Below is a small trained network, with its code and all its weights. Each question gives an input and a class and asks what happens when units are switched off, that is, made to give their printed mean instead of their output.

import numpy as np


def w(rows, s, z=0):
    codes = np.array(rows[::2]) - 128.0
    scale = np.full(codes.shape[1], s)
    scale[-1] = z or s
    return codes * scale


def norm(h):
    return h / np.sqrt((h * h).mean(-1, keepdims=True) + 1e-5)


def f(y):
    return np.maximum(y, 0)


def log_softmax(a):
    a = a - a.max(-1, keepdims=True)
    return a - np.log(np.exp(a).sum(-1, keepdims=True))


def net(x, mask):
    res = np.array(x, float).reshape(1, 5) / 4 @ E
    u = 0
    for l in range(2):
        y = f(norm(res) @ A[l][:, :-1].T + A[l][:, -1])
        res = res + np.where(mask[u : u + 15], y, B[l][:, -1]) @ B[l][:, :-1]
        u += 15
    return log_softmax(norm(res)[-1] @ U[:, :-1].T + U[:, -1])


A, B = {}, {}
E = w([
[76,113,163,136,186,144,144,254,140,46,181],'x0',
[119,118,244,87,100,198,65,160,29,144,106],'x1',
[187,26,176,95,164,151,122,136,160,101,164],'x2',
[161,176,84,228,101,129,117,196,82,167,215],'x3',
[135,107,239,101,152,173,183,179,125,183,72],'x4',
],0.0067)
A[0] = w([
[65,254,111,146,99,131,200,72,158,37,128,132],'L0N0',
[23,125,187,60,181,156,216,103,179,87,63,46],'L0N1',
[73,85,119,153,150,124,80,151,115,17,185,32],'L0N2',
[104,173,103,102,125,90,98,147,95,183,107,14],'L0N3',
[96,178,144,136,88,168,108,55,156,71,165,2],'L0N4',
[136,83,56,172,120,127,150,152,169,171,225,123],'L0N5',
[131,155,149,138,179,179,59,119,62,84,69,110],'L0N6',
[211,150,182,132,148,180,250,107,136,189,133,137],'L0N7',
[83,155,181,86,126,104,166,180,82,131,175,169],'L0N8',
[146,179,155,120,67,68,132,50,155,165,115,104],'L0N9',
[120,163,79,144,141,77,65,148,121,22,125,150],'L0N10',
[159,165,121,193,65,164,76,138,135,78,157,130],'L0N11',
[181,94,75,131,115,171,148,82,161,59,124,168],'L0N12',
[131,72,197,83,153,165,95,168,146,62,222,71],'L0N13',
[102,144,150,121,59,105,95,20,118,154,104,124],'L0N14',
],0.0073,0.0037)
B[0] = w([
[208,147,122,123,135,121,159,118,106,137,122,238],'L0N0',
[65,187,53,133,104,150,50,126,188,85,115,253],'L0N1',
[196,147,161,115,102,126,116,101,160,122,86,203],'L0N2',
[138,129,170,115,110,33,160,89,158,118,115,157],'L0N3',
[106,138,99,155,155,142,72,152,173,147,98,142],'L0N4',
[98,157,58,94,128,181,139,164,108,77,174,245],'L0N5',
[142,100,149,159,135,181,168,125,162,134,158,194],'L0N6',
[157,170,149,180,181,177,66,131,135,127,101,232],'L0N7',
[153,128,111,135,101,151,21,146,73,133,48,217],'L0N8',
[119,62,118,149,102,82,109,77,155,113,100,223],'L0N9',
[159,162,166,55,254,174,176,143,117,141,113,228],'L0N10',
[60,89,138,44,166,108,125,118,132,112,139,210],'L0N11',
[173,116,135,117,45,84,177,147,126,204,147,217],'L0N12',
[64,93,150,159,68,35,140,78,186,81,144,249],'L0N13',
[110,99,137,141,170,79,130,88,60,120,118,242],'L0N14',
],0.0082,0.0055)
A[1] = w([
[122,156,41,125,93,136,174,2,50,181,111,230],'L1N0',
[193,127,45,90,109,63,170,142,172,76,227,167],'L1N1',
[89,81,119,55,145,150,62,79,196,130,154,92],'L1N2',
[128,85,144,206,112,140,115,98,79,60,85,167],'L1N3',
[179,83,121,68,88,53,128,67,113,169,119,204],'L1N4',
[143,151,134,172,137,92,99,61,101,210,111,142],'L1N5',
[199,190,19,121,143,135,229,125,182,146,197,95],'L1N6',
[185,202,5,157,118,127,174,93,148,103,159,86],'L1N7',
[175,137,88,157,165,147,101,129,9,126,103,204],'L1N8',
[62,167,35,143,117,164,151,208,71,111,124,166],'L1N9',
[55,99,162,120,162,125,134,108,155,128,120,32],'L1N10',
[68,48,123,173,2,112,89,149,77,141,148,128],'L1N11',
[175,203,185,174,142,226,86,104,121,130,123,2],'L1N12',
[136,160,54,136,209,132,238,149,165,169,222,58],'L1N13',
[157,124,73,210,133,69,168,164,177,139,92,234],'L1N14',
],0.0081,0.0018)
B[1] = w([
[98,142,169,148,114,59,208,120,161,19,174,255],'L1N0',
[159,100,123,156,146,177,146,145,59,254,134,246],'L1N1',
[118,173,146,175,123,162,122,131,171,109,148,206],'L1N2',
[110,100,113,95,157,128,186,180,90,186,138,201],'L1N3',
[147,145,114,144,80,80,170,126,134,94,196,234],'L1N4',
[158,166,191,148,158,91,107,118,153,114,157,209],'L1N5',
[49,74,161,118,153,179,146,242,101,191,134,243],'L1N6',
[108,29,138,27,211,150,119,194,162,142,147,235],'L1N7',
[142,104,117,127,74,69,71,80,149,177,107,204],'L1N8',
[171,148,72,109,122,151,121,46,142,76,204,191],'L1N9',
[137,129,156,102,127,128,95,176,201,102,107,159],'L1N10',
[107,99,99,51,214,140,224,153,129,146,159,185],'L1N11',
[179,140,99,163,151,105,115,165,91,129,101,183],'L1N12',
[133,107,113,84,111,192,143,156,48,115,149,215],'L1N13',
[86,145,207,101,95,169,110,129,97,83,90,193],'L1N14',
],0.0086,0.0083)
U = w([
[197,168,176,226,149,141,46,148,34,185,30,114],'0',
[118,112,187,155,108,28,185,43,148,86,167,143],'1',
[87,66,123,82,181,206,169,225,53,177,165,150],'2',
[114,200,9,141,101,200,45,87,116,89,126,131],'3',
[116,104,80,180,41,176,142,59,156,129,96,74],'4',
[61,128,207,147,161,175,61,165,237,66,59,130],'5',
[69,138,62,221,32,219,189,36,100,214,71,1],'6',
],0.012,0.013)

Each question gives the input, the list of numbers given to net, and the class t.
The units are the neurons (one row each of A and B). Each row of codes is followed by its name. A weight is (code - 128) times the scale printed after its matrix; where a second scale follows, it is the last column's (A, B and U).
mask holds one flag per neuron, layer by layer. A switched-off neuron (its flag False) gives its mean, the last column of its row in B, instead of its output. The means were averaged over made-up inputs and are rounded, as every weight is.
A unit's drop is (log p(t) with every unit on - log p(t) with that unit switched off) / (log p(t) with every unit on - log p(t) with every unit switched off).
The circuit of an input: a set's keep is (log p(t) with only the set's units on - log p(t) with every unit switched off) / (log p(t) with every unit on - log p(t) with every unit switched off). Starting from the 12 units with the biggest drops (on a tie, the unit counted first), units are removed one at a time, each time the one whose removal leaves the highest keep (on an exact tie, the one counted first), for as long as the keep stays at least 0.8.
circuit, biggest first: the units of the circuit, biggest drop first
unit that matters most: the unit with the biggest drop
top k neurons: the k neurons with the biggest drops, biggest first
k most important neurons of layer l: the k neurons of layer l with the biggest drops, biggest first
drop when u is switched off: that unit's drop, to one decimal
input [1,-2,8,-6,-5], class 1: unit that matters most	L0N13
input [-2,-2,1,5,5], class 0: circuit, biggest first	[L0N7, L1N12]
input [2,2,3,8,-2], class 3: circuit, biggest first	[L0N5, L1N9]
input [3,0,-8,-4,2], class 3: circuit, biggest first	[L0N1, L1N9]
input [0,4,0,-4,6], class 5: circuit, biggest first	[L0N1, L1N1]
input [7,5,-4,0,-1], class 0: circuit, biggest first	[L0N8, L1N7]
input [-6,6,-7,-8,8], class 5: circuit, biggest first	[L0N1, L1N1]
input [-8,-5,-7,6,-3], class 2: top 2 neurons	[L1N7, L1N6]
input [-5,0,1,2,3], class 1: top 2 neurons	[L0N9, L0N14]
input [4,7,6,1,-3], class 5: top 2 neurons	[L0N13, L1N1]
input [7,5,-2,5,-3], class 5: top 3 neurons	[L0N10, L1N1, L0N11]
input [-2,0,-7,1,-7], class 1: 2 most important neurons of layer 0	[L0N14, L0N9]
input [-5,5,3,-4,3], class 5: top 2 neurons	[L1N1, L0N0]
input [2,6,-4,1,-2], class 0: unit that matters most	L0N13
input [-5,-6,7,-5,5], class 5: top 2 neurons	[L0N1, L0N7]
input [-2,8,8,1,-4], class 1: top 2 neurons	[L0N13, L1N6]
input [-6,4,8,-2,7], class 0: 2 most important neurons of layer 0	[L0N7, L0N11]
input [-6,-5,-6,2,-6], class 2: drop when L1N1 is switched off	0.2
input [-5,8,8,6,5], class 0: drop when L1N7 is switched off	0.1
input [3,1,2,4,7], class 0: drop when L0N7 is switched off	0.8
input [-3,2,7,2,7], class 0: drop when L0N7 is switched off	0.5
input [3,0,2,-6,-3], class 5: unit that matters most	L0N1
